Below is a small trained network, with its code and all its weights. Each question gives an input and a target symbol and asks what happens when units are switched off, that is, made to give their printed mean instead of their output.

import numpy as np


def w(rows, s, z=0):
    codes = np.array(rows[::2]) - 128.0
    scale = np.full(codes.shape[1], s)
    scale[-1] = z or s
    return codes * scale


def f(y):
    return np.maximum(y, 0)


def softmax(a):
    e = np.exp(a - a.max(-1, keepdims=True))
    return e / e.sum(-1, keepdims=True)


def log_softmax(a):
    a = a - a.max(-1, keepdims=True)
    return a - np.log(np.exp(a).sum(-1, keepdims=True))


def net(x, mask):
    ids = ['ΞΠΦΨΩαεητ'.index(c) for c in x.split()]
    T = len(ids)
    res = E[ids] + P[:T]
    u = 0
    for l in range(2):
        r = res
        for j in range(2):
            rows = slice(2 * j, 2 * j + 2)
            q, k, v = (r @ M[l][rows].T for M in (Q, K, V))
            z = softmax(np.where(np.tri(T) > 0, q @ k.T / 2**0.5, -1e9)) @ v
            o = O[l][rows]
            res = res + np.where(mask[u + j], z, o[:, -1]) @ o[:, :-1]
        u += 2
        y = f(res @ A[l][:, :-1].T + A[l][:, -1])
        res = res + np.where(mask[u : u + 12], y, B[l][:, -1]) @ B[l][:, :-1]
        u += 12
    return log_softmax(res[-1] @ U[:, :-1].T + U[:, -1])


Q, K, V, O, A, B = {}, {}, {}, {}, {}, {}
E = w([
[138,79,138],'Ξ',
[86,67,118],'Π',
[132,66,44],'Φ',
[227,175,59],'Ψ',
[139,162,53],'Ω',
[152,148,186],'α',
[197,119,56],'ε',
[5,123,219],'η',
[161,165,109],'τ',
],0.018)
P = w([
[167,65,104],'0',
[52,148,244],'1',
[63,192,242],'2',
[82,198,188],'3',
[88,194,163],'4',
[108,198,133],'5',
[2,171,191],'6',
[174,191,30],'7',
],0.0071)
Q[0] = w([
[66,254,82],'L0H1',
[153,196,107],'L0H1',
[101,150,12],'L0H2',
[54,28,82],'L0H2',
],0.0071)
K[0] = w([
[254,97,130],'L0H1',
[115,63,151],'L0H1',
[111,127,71],'L0H2',
[40,26,94],'L0H2',
],0.0067)
V[0] = w([
[95,110,9],'L0H1',
[73,75,205],'L0H1',
[154,82,150],'L0H2',
[116,122,175],'L0H2',
],0.013)
O[0] = w([
[42,76,83,202],'L0H1',
[69,208,196,4],'L0H1',
[159,63,215,126],'L0H2',
[253,158,32,83],'L0H2',
],0.005,0.0025)
A[0] = w([
[134,180,82,58],'L0N1',
[96,183,2,192],'L0N2',
[181,91,177,46],'L0N3',
[108,72,217,95],'L0N4',
[150,39,178,84],'L0N5',
[150,2,148,123],'L0N6',
[113,160,114,160],'L0N7',
[109,58,135,253],'L0N8',
[64,175,51,175],'L0N9',
[92,114,182,192],'L0N10',
[201,218,28,125],'L0N11',
[249,166,190,228],'L0N12',
],0.0098,0.0023)
B[0] = w([
[124,128,154,163],'L0N1',
[111,89,211,253],'L0N2',
[127,128,215,144],'L0N3',
[197,142,127,174],'L0N4',
[226,116,188,155],'L0N5',
[220,55,137,182],'L0N6',
[203,134,224,151],'L0N7',
[228,89,182,187],'L0N8',
[95,157,253,203],'L0N9',
[134,101,11,172],'L0N10',
[57,78,154,248],'L0N11',
[27,84,174,216],'L0N12',
],0.0055,0.0071)
Q[1] = w([
[154,111,248],'L1H1',
[244,54,125],'L1H1',
[6,116,210],'L1H2',
[15,116,254],'L1H2',
],0.0062)
K[1] = w([
[128,201,250],'L1H1',
[148,155,157],'L1H1',
[131,60,104],'L1H2',
[104,102,177],'L1H2',
],0.011)
V[1] = w([
[121,76,87],'L1H1',
[146,73,142],'L1H1',
[173,197,184],'L1H2',
[2,90,252],'L1H2',
],0.0098)
O[1] = w([
[84,142,212,108],'L1H1',
[157,88,163,219],'L1H1',
[212,124,115,90],'L1H2',
[177,254,143,255],'L1H2',
],0.0085,0.0066)
A[1] = w([
[119,100,59,63],'L1N1',
[105,102,103,222],'L1N2',
[110,147,215,253],'L1N3',
[152,238,177,231],'L1N4',
[224,89,165,187],'L1N5',
[170,134,223,160],'L1N6',
[41,193,90,122],'L1N7',
[48,117,70,20],'L1N8',
[59,92,74,147],'L1N9',
[67,1,121,136],'L1N10',
[127,156,93,74],'L1N11',
[110,199,90,193],'L1N12',
],0.0099,0.0034)
B[1] = w([
[125,77,141,129],'L1N1',
[75,201,99,149],'L1N2',
[155,126,64,250],'L1N3',
[103,94,92,253],'L1N4',
[81,214,167,225],'L1N5',
[101,74,147,246],'L1N6',
[138,104,254,150],'L1N7',
[156,188,145,133],'L1N8',
[235,255,94,143],'L1N9',
[139,169,53,219],'L1N10',
[109,72,96,131],'L1N11',
[211,41,113,162],'L1N12',
],0.0067,0.011)
U = w([
[178,94,191,208],'Ξ',
[112,86,129,152],'Π',
[156,247,165,4],'Φ',
[190,115,135,207],'Ψ',
[117,79,38,209],'Ω',
[109,55,138,11],'α',
[100,112,174,100],'ε',
[127,181,59,162],'η',
[208,139,129,131],'τ',
],0.013,0.0017)

Each question gives the input, a string of symbols that net reads in full, and the target symbol t.
The units are the heads (2 rows each of Q, K, V and O) and the neurons (one row each of A and B). Each row of codes is followed by its name. A weight is (code - 128) times the scale printed after its matrix; where a second scale follows, it is the last column's (O, A, B and U).
mask holds one flag per unit, layer by layer, with each layer's heads first. A switched-off unit (its flag False) gives its mean, the last column of its rows in O or B, instead of its output. The means were averaged over made-up inputs and are rounded, as every weight is.
A unit's drop is (log p(t) with every unit on - log p(t) with that unit switched off) / (log p(t) with every unit on - log p(t) with every unit switched off).
The circuit of an input: a set's keep is (log p(t) with only the set's units on - log p(t) with every unit switched off) / (log p(t) with every unit on - log p(t) with every unit switched off). Starting from the 12 units with the biggest drops (on a tie, the unit counted first), units are removed one at a time, each time the one whose removal leaves the highest keep (on an exact tie, the one counted first), for as long as the keep stays at least 0.8.
units of the circuit, in order: the units of the circuit, biggest drop first
k most important neurons: the k neurons with the biggest drops, biggest first
k most important neurons of layer l: the k neurons of layer l with the biggest drops, biggest first
drop of u: that unit's drop, to one decimal
input ε Ψ Ψ, target η: 4 most important neurons => L1N10, L1N9, L0N6, L0N11
input ε η Ξ, target η: 2 most important neurons of layer 1 => L1N10, L1N9
input α α α η α α Ω, target τ: units of the circuit, in order => L1N12, L1H2, L0H1, L1N4
input α α Ω Ψ Ω, target τ: units of the circuit, in order => L1H2, L0H1
input Φ Π α τ ε α Ξ Ω, target Φ: most important neuron => L0N11
input ε Ψ η η Φ, target η: 3 most important neurons => L0N6, L1N10, L1N9
input Ω Π η η Ψ η Ω, target ε: units of the circuit, in order => L0N2, L0N9, L1N10
input ε Ω ε ε Π Ψ, target Ω: 3 most important neurons of layer 0 => L0N11, L0N6, L0N12
input η Π α α, target τ: 2 most important neurons of layer 1 => L1N12, L1N4
input Ψ ε ε Ψ, target Ω: 2 most important neurons => L1N10, L1N5
input α η τ Ξ, target τ: 2 most important neurons => L1N12, L1N4
input ε Ξ Ω, target η: 2 most important neurons of layer 0 => L0N6, L0N9
input ε τ ε ε Φ Φ η, target η: 3 most important neurons => L1N10, L0N6, L1N9
input Ω Φ Ω, target ε: most important neuron of layer 0 => L0N6
input ε ε Ψ, target η: 4 most important neurons => L1N10, L1N9, L0N11, L0N6
input ε ε Φ ε, target Ω: 2 most important neurons => L1N10, L0N11
input ε τ Ψ α, target Ω: 2 most important neurons => L0N12, L0N6
input ε ε ε Ξ ε, target Ω: 3 most important neurons => L1N10, L0N11, L0N9
input Φ Π Π Ψ η, target Φ: 3 most important neurons => L0N6, L1N9, L1N4
input Ψ ε η, target Ω: most important neuron => L1N10
input ε α Ω, target η: 2 most important neurons => L1N9, L0N6
input ε Ψ α, target Ω: drop of L0H1 => 0.3
input ε ε ε ε η, target η: drop of L1N9 => 0.3
input Φ τ ε ε η, target Φ: drop of L0H1 => 0.2
